Moves between elements:
+: ZJ->TM, SF->HR, FF->ZR, GZ->SB, LF->CD, RN->RC, CT->JP, JZ->JR, NC->GT, JH->PR, JP->SJ, BB->LL, NZ->BS, GR->LH, FC->DN, QC->DR, BZ->LS, LG->LQ, QT->MN, DC->LJ, CF->QN, FJ->MZ, CM->FL, SG->HL, TT->JQ, BP->BC, HP->GH, RH->NR, BC->BB, TL->RN, ZF->BZ, SB->JH, HJ->QD, TD->PZ, PC->TN, CD->JZ, MJ->DZ, TJ->FJ, GG->PC, FP->PQ, JB->MJ, LH->ZJ, DN->GR, ZM->NC, BS->JC, FL->RH, MN->QC, CN->DT, LL->HP, DT->SN, RC->GQ, JD->MP, PZ->ML, JL->FF, ZR->ZF, ZN->NZ, JQ->CF, QN->FB, RJ->QT, GQ->RR, QF->GP, GH->HJ, NR->ZN, SJ->QF, MF->DC, HH->LG, GT->SF, JC->JB, MZ->CN, LJ->JD, SN->FP, FB->JF, MP->MM, BT->CM, ZB->TD, HL->ZM, ML->TT, LQ->GG, TM->QB, GP->HH, TN->DG, PR->SG, HR->TJ, JF->BT, DG->JL, PQ->MF, JR->CT, DR->TL, QB->RJ, QD->ZB, DZ->FC, LS->GZ, MM->LF, RR->BP
&: ZJ->DN, SF->ZM, FF->TN, GZ->ZF, LF->JD, RN->QC, CT->CD, JZ->MM, NC->SG, JH->LS, JP->JZ, BB->RR, NZ->RH, GR->DZ, FC->JB, QC->RJ, BZ->FF, LG->QF, QT->TM, DC->FP, CF->ML, FJ->SF, CM->FB, SG->SB, TT->TD, BP->RC, HP->BC, RH->BT, BC->GQ, TL->MN, ZF->JL, SB->BZ, HJ->LL, TD->HJ, PC->LG, CD->MP, MJ->BS, TJ->GT, GG->HH, FP->CN, JB->NZ, LH->FC, DN->MJ, ZM->PR, BS->NR, FL->JF, MN->QB, CN->TJ, LL->BP, DT->FJ, RC->DR, JD->MF, PZ->QD, JL->PC, ZR->DG, ZN->FL, JQ->PZ, QN->TT, RJ->ZJ, GQ->TL, QF->CT, GH->BB, NR->CM, SJ->JR, MF->SN, HH->SJ, GT->HL, JC->ZN, MZ->HR, LJ->PQ, SN->MZ, FB->JQ, MP->DC, BT->QN, ZB->GH, HL->JH, ML->ZB, LQ->GP, TM->GR, GP->JP, TN->LQ, PR->GZ, HR->NC, JF->CF, DG->GG, PQ->DT, JR->LF, DR->QT, QB->LH, QD->HP, DZ->JC, LS->ZR, MM->LJ, RR->RN
^: ZJ->QT, SF->MZ, FF->LS, GZ->SG, LF->CT, RN->BP, CT->GP, JZ->SJ, NC->TJ, JH->ZM, JP->HH, BB->HJ, NZ->MJ, GR->QB, FC->ZJ, QC->RC, BZ->JH, LG->TN, QT->TL, DC->MM, CF->BT, FJ->SN, CM->ZN, SG->GT, TT->FB, BP->HP, HP->ZB, RH->BS, BC->GH, TL->RR, ZF->SB, SB->HL, HJ->PZ, TD->JQ, PC->FF, CD->JP, MJ->GR, TJ->DT, GG->JL, FP->LJ, JB->DN, LH->RJ, DN->TM, ZM->HR, BS->DZ, FL->NZ, MN->RN, CN->PQ, LL->QD, DT->MF, RC->BC, JD->CD, PZ->CF, JL->BZ, ZR->GZ, ZN->JB, JQ->JF, QN->CM, RJ->DR, GQ->BB, QF->LQ, GH->TD, NR->JC, SJ->LG, MF->MP, HH->PC, GT->FJ, JC->FC, MZ->FP, LJ->LF, SN->DC, FB->FL, MP->JZ, BT->NR, ZB->TT, HL->SF, ML->QN, LQ->DG, TM->MN, GP->GG, TN->ZR, PR->NC, HR->CN, JF->RH, DG->ZF, PQ->JD, JR->QF, DR->GQ, QB->QC, QD->ML, DZ->LH, LS->PR, MM->JR, RR->LL
§: ZJ->MF, SF->DZ, FF->QN, GZ->FL, LF->GQ, RN->JR, CT->BB, JZ->BP, NC->JB, JH->NR, JP->LL, BB->HH, NZ->SF, GR->FP, FC->DT, QC->LF, BZ->BT, LG->ZB, QT->MP, DC->QC, CF->LS, FJ->GR, CM->SG, SG->NZ, TT->ZF, BP->QF, HP->LQ, RH->ZM, BC->GP, TL->JZ, ZF->JF, SB->RH, HJ->PC, TD->JL, PC->ML, CD->RR, MJ->MZ, TJ->DN, GG->PZ, FP->RJ, JB->FJ, LH->PQ, DN->SN, ZM->JC, BS->HR, FL->HL, MN->MM, CN->ZJ, LL->LG, DT->TM, RC->CT, JD->TL, PZ->FF, JL->CF, ZR->FB, ZN->GT, JQ->BZ, QN->GZ, RJ->JD, GQ->JP, QF->GH, GH->GG, NR->NC, SJ->HP, MF->MN, HH->QD, GT->MJ, JC->TJ, MZ->LH, LJ->DR, SN->QB, FB->SB, MP->RN, BT->PR, ZB->DG, HL->BS, ML->ZR, LQ->TD, TM->DC, GP->HJ, TN->TT, PR->ZN, HR->FC, JF->JH, DG->JQ, PQ->QT, JR->BC, DR->CD, QB->LJ, QD->TN, DZ->CN, LS->CM, MM->RC, RR->SJ
~: ZJ->FP, SF->JB, FF->JQ, GZ->BT, LF->RN, RN->CD, CT->BP, JZ->GQ, NC->BS, JH->FL, JP->BC, BB->QF, NZ->NC, GR->DT, FC->MZ, QC->MP, BZ->FB, LG->HJ, QT->LJ, DC->QT, CF->ZF, FJ->FC, CM->JH, SG->NR, TT->FF, BP->JP, HP->HH, RH->SG, BC->SJ, TL->LF, ZF->QN, SB->CM, HJ->LQ, TD->TN, PC->TD, CD->RC, MJ->TJ, TJ->DZ, GG->ZB, FP->TM, JB->HR, LH->SN, DN->CN, ZM->NZ, BS->GT, FL->PR, MN->JD, CN->GR, LL->GP, DT->LH, RC->JZ, JD->QC, PZ->DG, JL->TT, ZR->CF, ZN->ZM, JQ->ZR, QN->BZ, RJ->DC, GQ->JR, QF->LL, GH->LG, NR->HL, SJ->BB, MF->RJ, HH->GH, GT->JC, JC->SF, MZ->DN, LJ->MN, SN->ZJ, FB->LS, MP->DR, BT->SB, ZB->PC, HL->ZN, ML->JL, LQ->QD, TM->PQ, GP->HP, TN->PZ, PR->RH, HR->MJ, JF->GZ, DG->ML, PQ->QB, JR->RR, DR->MM, QB->MF, QD->GG, DZ->FJ, LS->JF, MM->TL, RR->CT

The rows follow the links: the fewer symbols apart two elements are, the more alike their rows tend to be.

Each row is also shifted at random along 6 hidden directions that mean nothing.

Some elements, each with a row of numbers:
CF
-545	-11	80	89	72	75	-45	-136	-156	-5	-180	78	59	1	-13	-58	-334	-106	-55	-9	160	-69	39	114	108	-41	-118	-65	61	-101	162	-69	79	143	-130	125	64	52	-128	-174	3	-87
GT
205	-859	-50	-486	-345	-363	-27	-64	-280	-38	-18	212	743	66	-21	30	92	-77	-397	467	274	-1	126	-363	199	-259	15	-236	162	960	65	156	-222	-275	85	25	211	841	-323	-383	-408	-392
MP
1010	-6	23	-238	-135	142	-20	265	199	5	149	-145	-101	-359	113	111	235	205	38	-359	106	18	-50	-61	104	127	218	-261	-167	-246	-142	-152	70	10	-59	-46	144	-156	-39	6	-299	-99
BT
-773	426	-154	387	310	-223	67	-298	-42	31	116	117	-132	451	-51	-210	-214	-224	131	118	-139	37	-102	171	-264	-202	-220	187	147	94	33	176	-115	-67	-10	-22	-189	-7	273	64	261	154
RC
826	-216	-64	-80	-12	90	114	249	258	-33	187	-71	9	-330	312	-141	158	298	-170	-505	-178	-5	41	63	104	207	383	-135	26	-271	-310	-240	254	259	-230	98	215	107	130	11	-31	100
MF
-76	78	-321	-107	-193	-15	36	44	237	-14	87	-47	-107	26	327	69	175	102	77	-349	-121	21	-161	-47	-240	208	205	232	-4	-67	-188	-119	-141	-80	246	3	-174	-96	199	182	-305	77
BZ
557	-275	74	-227	-172	-121	-606	-13	-199	116	-633	312	303	2	127	128	-118	4	-110	-168	371	-35	123	-128	344	-338	-235	293	153	-210	-56	97	23	-256	-251	12	214	-106	-584	-617	-667	170
FC
842	529	-28	240	-67	-319	-521	148	-66	94	-224	29	-278	-16	-226	91	177	-45	448	228	193	65	-219	-158	-69	-156	-222	535	-168	-140	55	247	-294	-654	183	-299	-205	-431	-46	8	-242	328
JB
-587	-132	-191	-331	-203	45	-184	-210	-124	-3	131	136	165	232	191	12	10	-49	157	-367	270	3	55	-19	-105	-76	114	-56	-271	161	9	-35	-301	-62	352	-102	2	-78	-29	-47	-545	-17
JZ
-301	78	40	60	65	-119	-182	256	179	64	-165	-60	-198	-156	-74	441	353	240	195	90	-66	-15	-139	-183	282	152	-38	418	-87	65	-120	331	147	-416	61	-352	-81	-312	-75	-231	-196	222
ZN
1060	-404	201	-86	-245	141	-415	-52	-381	-50	-390	203	407	-213	-158	-322	-204	-65	-130	262	257	6	460	29	28	-117	-47	60	-141	-257	146	-391	-138	274	-133	211	181	39	-203	17	204	64
MN
498	-410	248	-525	-329	181	36	136	-14	-53	-76	-74	211	-101	-220	316	333	95	-82	417	59	-42	227	-334	139	93	-69	-179	-120	259	-15	-171	-41	90	47	-113	-4	-150	-169	76	71	-218
QD
422	-60	129	105	148	-7	-137	84	114	33	-346	137	-12	-49	-103	-47	-58	92	-160	151	-197	-60	186	13	168	-48	-191	276	213	-317	-178	-69	242	183	-441	-8	96	-252	-35	-212	386	202
LJ
-227	68	369	-248	-223	107	-529	110	-37	57	-454	-99	-270	-90	-517	690	407	113	456	511	149	-34	79	-357	272	20	-362	496	-508	10	209	163	-227	-364	294	-576	-246	-1094	-201	-25	-155	161
BS
-730	384	-179	432	-17	-192	-341	-224	-86	27	-371	106	-78	75	-197	-224	-227	-225	235	462	152	24	-1	25	-284	77	-200	728	-46	-149	134	-197	-318	-48	208	-14	-381	-266	319	151	371	330
NZ
-48	144	-231	295	-39	-361	-128	-46	-116	48	-108	47	164	19	7	-177	-165	-142	-1	310	221	52	-167	-23	-166	-77	-43	297	197	183	122	92	-212	-329	141	127	-104	426	38	-33	-30	49
TD
71	-151	134	55	320	49	98	-59	20	26	208	-22	-229	80	164	-5	35	21	61	-476	-309	-16	22	182	229	-238	55	-278	-92	4	32	349	167	158	-285	-51	221	-173	-7	-135	-164	-36
FB
-739	420	-259	586	532	-267	221	-265	42	89	473	-124	-442	72	160	-508	-287	-192	372	-559	-129	91	-281	389	-44	-121	179	-218	-232	-40	65	169	-38	75	-177	-74	46	12	517	-175	-102	-22
ZB
204	60	-204	139	246	-197	97	41	185	67	225	69	-159	148	450	55	1	101	-51	-685	-229	22	-278	107	165	-159	149	-74	305	-73	-250	445	277	-227	-278	56	183	247	-109	-336	-510	39
MM
-510	412	-231	117	41	-113	542	142	368	-23	378	-203	-24	-32	-23	-2	14	49	-135	210	-83	-11	-288	-43	-268	375	93	-136	285	177	-158	-111	172	-69	193	86	-176	506	328	295	365	-151
JF
-341	209	-250	430	376	-372	273	-246	30	26	256	116	-58	270	71	-442	-278	-245	-39	84	-216	36	-195	161	-259	-191	-50	-26	275	203	-77	142	-78	89	-239	88	-32	356	384	-29	333	9
FF
-285	516	-47	593	382	-401	172	-14	-17	121	75	-160	-358	39	-13	38	-214	-197	101	156	-112	72	-452	105	61	-170	-183	95	240	115	205	561	47	-444	-109	145	-122	291	5	-167	-54	-72
ZJ
-33	356	-202	440	129	-94	-78	82	158	-16	218	-211	-391	-282	44	-334	42	23	361	-207	-38	53	-127	148	-208	258	321	242	-464	-229	-30	-155	-190	5	253	-162	-141	-222	554	277	158	269
DZ
-744	322	-204	123	126	-200	241	-188	-31	6	574	-137	-151	309	-76	-49	75	-166	309	34	36	73	-257	60	-240	-63	57	-192	-214	459	133	182	-321	-263	426	-220	-180	64	349	280	-94	-153
NR
-181	181	-93	210	29	-101	3	-127	-266	-5	113	74	102	135	9	-174	-216	-201	35	56	197	42	-124	148	-151	-141	-26	-99	9	65	209	148	-91	-150	204	159	-30	360	-16	141	-15	-39
HJ
-174	261	-284	-89	-110	205	-174	106	250	60	-273	182	6	100	568	125	-176	199	-206	-902	143	-71	-134	121	14	171	101	229	460	-786	-392	-143	409	-16	-173	222	99	-8	-309	-270	-570	233
CT
486	64	-90	246	80	-136	281	171	321	-6	-62	-104	-151	24	110	31	110	120	-217	268	-554	49	-148	-147	-197	147	-50	307	500	44	-242	49	138	-3	-224	237	-197	216	182	130	452	107
JL
872	-166	77	114	267	11	345	-4	-68	-57	314	-123	-70	-104	269	-302	-205	-62	-189	-435	-265	23	-81	249	93	-230	226	-612	156	0	90	152	151	270	-376	354	264	501	-29	-68	-93	-291
QF
666	304	331	367	304	-249	-98	249	127	107	-232	-288	-554	-350	-340	275	156	57	334	495	-215	27	-291	-174	365	-75	-305	258	-144	-42	158	399	55	-279	-296	-240	-87	-502	-45	-215	202	46
PC
29	-231	74	86	337	-381	201	33	-19	36	193	38	-19	158	-10	205	129	44	-155	222	-323	16	-197	-97	349	-323	-160	-202	270	583	-19	718	186	-361	-279	-119	148	393	-128	-388	-166	-133
SF
365	-404	102	139	246	-426	-20	-130	-201	23	288	-76	-52	-139	-354	-307	170	-199	324	457	-82	36	55	-103	138	-281	29	-148	-565	642	189	151	-444	-19	-133	-339	25	-123	377	-99	192	-129

Where do the symbols, taken in turn from left to right, take each start?
Answers are names.
-413	-13	-25	-24	156	-9	-25	-235	-138	-17	403	-81	-234	78	-36	-230	52	-144	461	-334	35	37	32	162	-51	-115	195	-222	-662	153	153	-32	-376	151	176	-345	-14	-472	396	97	-175	-10
^ + & ~: FC
-444	-274	224	75	97	-123	-8	-173	-199	5	-407	147	292	51	-432	-95	-248	-209	-206	840	98	-56	263	-114	167	-167	-364	65	145	298	214	-84	24	178	-254	15	2	99	-70	-197	588	-69
+ § + & + & +: BZ
385	162	-35	127	19	55	28	25	187	13	50	-188	-385	-135	-49	-55	169	56	283	39	-267	68	-44	-28	-244	175	74	282	-266	-160	-33	-259	-188	165	78	-117	-268	-589	421	304	273	174
~ ~ § § § §: SJ
352	456	-85	291	125	-316	-22	45	-25	49	136	-81	-141	17	-310	-90	105	-156	287	512	84	83	-202	-66	-189	-64	-109	202	-100	200	112	156	-247	-415	230	-206	-240	41	280	239	285	59
§ ~ & ~ + ^ ^: QC
832	40	-76	-201	-150	86	132	152	214	-49	184	-170	-87	-169	89	28	174	121	-3	-155	-27	8	-90	-92	-80	138	142	-155	-24	-132	-90	-160	3	-10	-20	23	-6	-20	52	149	-137	-123
^ § + + & § ^: HH
78	9	-33	-149	-6	193	316	199	225	-59	297	-158	-6	-263	45	-55	95	170	-91	-197	32	-41	-9	33	8	336	302	-317	-74	-108	-184	-289	181	212	26	-21	138	155	163	161	120	-149
§ ^ ^ ~ § §: ML
-1494	291	-168	-254	-393	370	-132	-322	-281	-47	-205	325	426	625	190	230	-369	-156	-197	-201	413	-48	85	150	-386	60	-225	87	392	-208	62	-73	64	-89	604	324	-140	279	-465	270	-314	33
§ ^ ^ § + +: QB
782	160	-16	-115	-53	64	105	264	258	-32	257	-203	-143	-309	93	6	201	181	56	-309	70	-4	-153	0	32	196	237	-214	-156	-220	-141	-139	87	-11	-13	-67	95	2	101	50	-190	-68
§ & ~ §: CD
-184	-512	208	-195	78	84	208	184	116	-38	273	-151	14	-207	-42	226	383	227	-18	-67	-207	-23	142	-111	341	120	226	-293	-299	390	-94	149	139	146	-40	-260	229	-14	40	-87	9	-137
& ~ + ~ ~: JZ
81	305	92	283	169	-26	-205	15	-45	68	-269	41	-315	142	94	258	-109	-16	134	-164	-184	5	-199	103	99	-227	-255	284	182	-293	92	447	127	-301	-119	66	-61	-257	-325	-174	-231	198
§ & ~ ^ + §: BT
-603	197	-274	174	116	-141	421	133	358	12	327	-151	-217	110	305	174	174	202	-56	-251	-325	4	-328	-29	-77	212	193	53	272	235	-274	270	208	-235	96	58	-122	295	192	33	-131	-14
^ & ^ ^ & ~: GH
212	-249	-158	72	-116	-345	-195	-57	-162	12	-135	122	239	-35	-16	-157	-111	-119	-45	275	232	52	-19	-93	27	-140	17	171	42	236	73	37	-238	-231	69	60	44	426	-75	-181	-210	-44
~ § ^ & &: GT
281	151	103	117	4	-39	-395	-59	-330	41	-148	156	-51	147	-64	43	-84	-159	206	-20	185	38	42	92	30	-325	-184	116	-105	-142	200	321	-126	-274	109	-104	11	-200	-243	-52	-241	170
& ^ & ^: HL
-440	558	-95	314	315	169	6	52	296	57	42	-98	-451	-105	217	-55	-202	114	158	-742	-59	-48	-172	304	18	197	100	91	-56	-737	-188	-144	332	178	-202	1	-27	-393	171	-99	-88	242
+ § ~ ~: PZ
157	-144	273	288	461	-165	248	-80	-192	31	304	-228	-274	-244	-146	-147	-150	-149	198	-38	-27	39	-113	157	388	-325	77	-567	-364	270	360	375	24	93	-311	-66	258	130	22	-296	-85	-330
§ ^ § & ~ ~: FL
-43	-418	170	-303	-181	219	190	-99	-225	-71	-205	183	413	291	18	149	-207	-52	-522	252	-75	-41	264	-28	18	-165	-187	-269	500	150	61	46	187	263	-127	417	100	486	-477	-11	162	-223
§ ~ ^ ~ &: BZ
243	-236	173	-47	127	84	409	99	131	-60	45	-80	154	-157	-170	-129	-122	33	-395	356	-116	-34	121	-16	127	120	-27	-380	216	88	-51	-292	309	433	-395	168	182	377	20	-47	621	-259
§ § & &: GP
